[[-35.8 -46.8 -38.6 -45.2  -4.2]
 [-23.6 -18.6  -7.6  -5.4 -38.9]
 [ -8.8  -4.1   1.9  -8.1 -62.2]
 [ 49.8  50.1  48.0  51.9 -38.6]]
->
[[ -4.2 -35.8 -46.8 -38.6 -45.2]
 [-38.9 -23.6 -18.6  -7.6  -5.4]
 [-62.2  -8.8  -4.1   1.9  -8.1]
 [-38.6  49.8  50.1  48.0  51.9]]

[[-26.4  -6.8  69.0  25.2   0.5]
 [ -3.1 -36.2 -15.9  -6.2  -5.0]
 [ -4.9  15.0 -47.4  15.1 -14.4]
 [-21.9  42.5  -9.2   4.1  -7.3]
 [  1.6 -15.1 -33.9  11.3 -14.2]
 [ -9.1   1.1 -27.2  15.3   7.5]
 [ 18.4 -23.1 -10.1  -1.6   1.5]
 [  4.3 -11.1 -20.6 -28.9 -14.5]
 [ 10.4 -23.9  70.7 -13.4  -2.0]
 [  7.7 -23.2 -32.6  15.1 -19.4]]
->
[[  0.5 -26.4  -6.8  69.0  25.2]
 [ -5.0  -3.1 -36.2 -15.9  -6.2]
 [-14.4  -4.9  15.0 -47.4  15.1]
 [ -7.3 -21.9  42.5  -9.2   4.1]
 [-14.2   1.6 -15.1 -33.9  11.3]
 [  7.5  -9.1   1.1 -27.2  15.3]
 [  1.5  18.4 -23.1 -10.1  -1.6]
 [-14.5   4.3 -11.1 -20.6 -28.9]
 [ -2.0  10.4 -23.9  70.7 -13.4]
 [-19.4   7.7 -23.2 -32.6  15.1]]

[[ 48.3 -46.7 -14.1 -56.7   4.5   1.9 -18.8  -9.5  16.7 -30.0 -59.3 -35.0]
 [ 15.3 -55.7 -13.3 -29.5 -31.3   7.6 -57.3  25.4 -18.0   3.4 -27.3   2.1]
 [ 16.9   9.3  13.4  -4.4  11.2 -11.5  28.1 -17.9  21.7 -12.6  -3.1 -15.8]]
->
[[-35.0  48.3 -46.7 -14.1 -56.7   4.5   1.9 -18.8  -9.5  16.7 -30.0 -59.3]
 [  2.1  15.3 -55.7 -13.3 -29.5 -31.3   7.6 -57.3  25.4 -18.0   3.4 -27.3]
 [-15.8  16.9   9.3  13.4  -4.4  11.2 -11.5  28.1 -17.9  21.7 -12.6  -3.1]]

[[-56.0 -67.6 -57.6 -60.1  -2.3  55.5 -25.6  38.3 -38.5  31.2  37.5  -8.8
   70.2]
 [ 27.7 -27.6  41.9  59.3  18.9  46.7 -22.6  19.4  44.7  -4.5 -12.4  26.6
  -27.9]
 [ 64.5   3.0  41.9 -37.8 -60.4  48.3 -34.8  -4.4 -16.6 -43.4  -5.0 -50.5
  -60.1]
 [ 68.7 -13.7 -15.4  47.8  23.2 -15.7  30.3 -67.4 -47.0 -67.3 -57.2  49.3
   -3.3]
 [-61.7 -51.6 -24.3  31.1 -59.6  38.7  66.2  61.1 -23.0 -44.8 -16.8 -40.5
  -16.2]]
->
[[ 70.2 -56.0 -67.6 -57.6 -60.1  -2.3  55.5 -25.6  38.3 -38.5  31.2  37.5
   -8.8]
 [-27.9  27.7 -27.6  41.9  59.3  18.9  46.7 -22.6  19.4  44.7  -4.5 -12.4
   26.6]
 [-60.1  64.5   3.0  41.9 -37.8 -60.4  48.3 -34.8  -4.4 -16.6 -43.4  -5.0
  -50.5]
 [ -3.3  68.7 -13.7 -15.4  47.8  23.2 -15.7  30.3 -67.4 -47.0 -67.3 -57.2
   49.3]
 [-16.2 -61.7 -51.6 -24.3  31.1 -59.6  38.7  66.2  61.1 -23.0 -44.8 -16.8
  -40.5]]

[[  5.5  14.7 -17.4   4.0  18.9 -14.1  23.1  -9.1  20.7 -10.5  -3.2   4.0
   -2.3  -6.3 -13.3]
 [  7.3   1.2 -15.4  29.1  17.2  -8.8  21.4  -2.4  10.4 -14.1   9.9  11.6
   -4.9  -4.8  -0.2]
 [ 10.6   5.6 -18.9  -1.5  19.0   1.7  13.1  -6.3  24.0 -12.5  -0.7  14.2
   -4.7  -6.9   1.2]
 [ 69.6  10.9 -11.5 -14.3  16.0  27.9  22.3 -26.6  53.2 -43.9 -10.3   9.1
   -4.5 -39.1 -18.6]
 [  1.9   3.1 -25.9   3.2  18.1 -21.2  22.2  -8.5  22.3 -28.6  -3.0 -13.5
   -1.9  -8.4   1.9]]
->
[[-13.3   5.5  14.7 -17.4   4.0  18.9 -14.1  23.1  -9.1  20.7 -10.5  -3.2
    4.0  -2.3  -6.3]
 [ -0.2   7.3   1.2 -15.4  29.1  17.2  -8.8  21.4  -2.4  10.4 -14.1   9.9
   11.6  -4.9  -4.8]
 [  1.2  10.6   5.6 -18.9  -1.5  19.0   1.7  13.1  -6.3  24.0 -12.5  -0.7
   14.2  -4.7  -6.9]
 [-18.6  69.6  10.9 -11.5 -14.3  16.0  27.9  22.3 -26.6  53.2 -43.9 -10.3
    9.1  -4.5 -39.1]
 [  1.9   1.9   3.1 -25.9   3.2  18.1 -21.2  22.2  -8.5  22.3 -28.6  -3.0
  -13.5  -1.9  -8.4]]

[[-18.7  -9.6 -56.4  16.1   1.8  18.5 -44.0]
 [-13.6  54.6 -42.8  43.4  -9.3  12.0 -27.4]
 [-30.4  43.8  16.8 -18.3 -15.3  35.3  -4.0]
 [  5.7 -42.2  44.1 -37.5   9.1  -7.8  16.2]
 [ -6.5  62.3 -16.8  45.3 -11.6   6.4  -2.7]
 [  9.1 -10.0  55.1 -27.7   4.9 -10.1  35.3]
 [-15.0  42.1 -51.4  39.5  -7.4  15.7 -35.7]
 [  8.5 -42.2 -27.3  30.6   1.8  37.0  35.5]]
->
[[-44.0 -18.7  -9.6 -56.4  16.1   1.8  18.5]
 [-27.4 -13.6  54.6 -42.8  43.4  -9.3  12.0]
 [ -4.0 -30.4  43.8  16.8 -18.3 -15.3  35.3]
 [ 16.2   5.7 -42.2  44.1 -37.5   9.1  -7.8]
 [ -2.7  -6.5  62.3 -16.8  45.3 -11.6   6.4]
 [ 35.3   9.1 -10.0  55.1 -27.7   4.9 -10.1]
 [-35.7 -15.0  42.1 -51.4  39.5  -7.4  15.7]
 [ 35.5   8.5 -42.2 -27.3  30.6   1.8  37.0]]
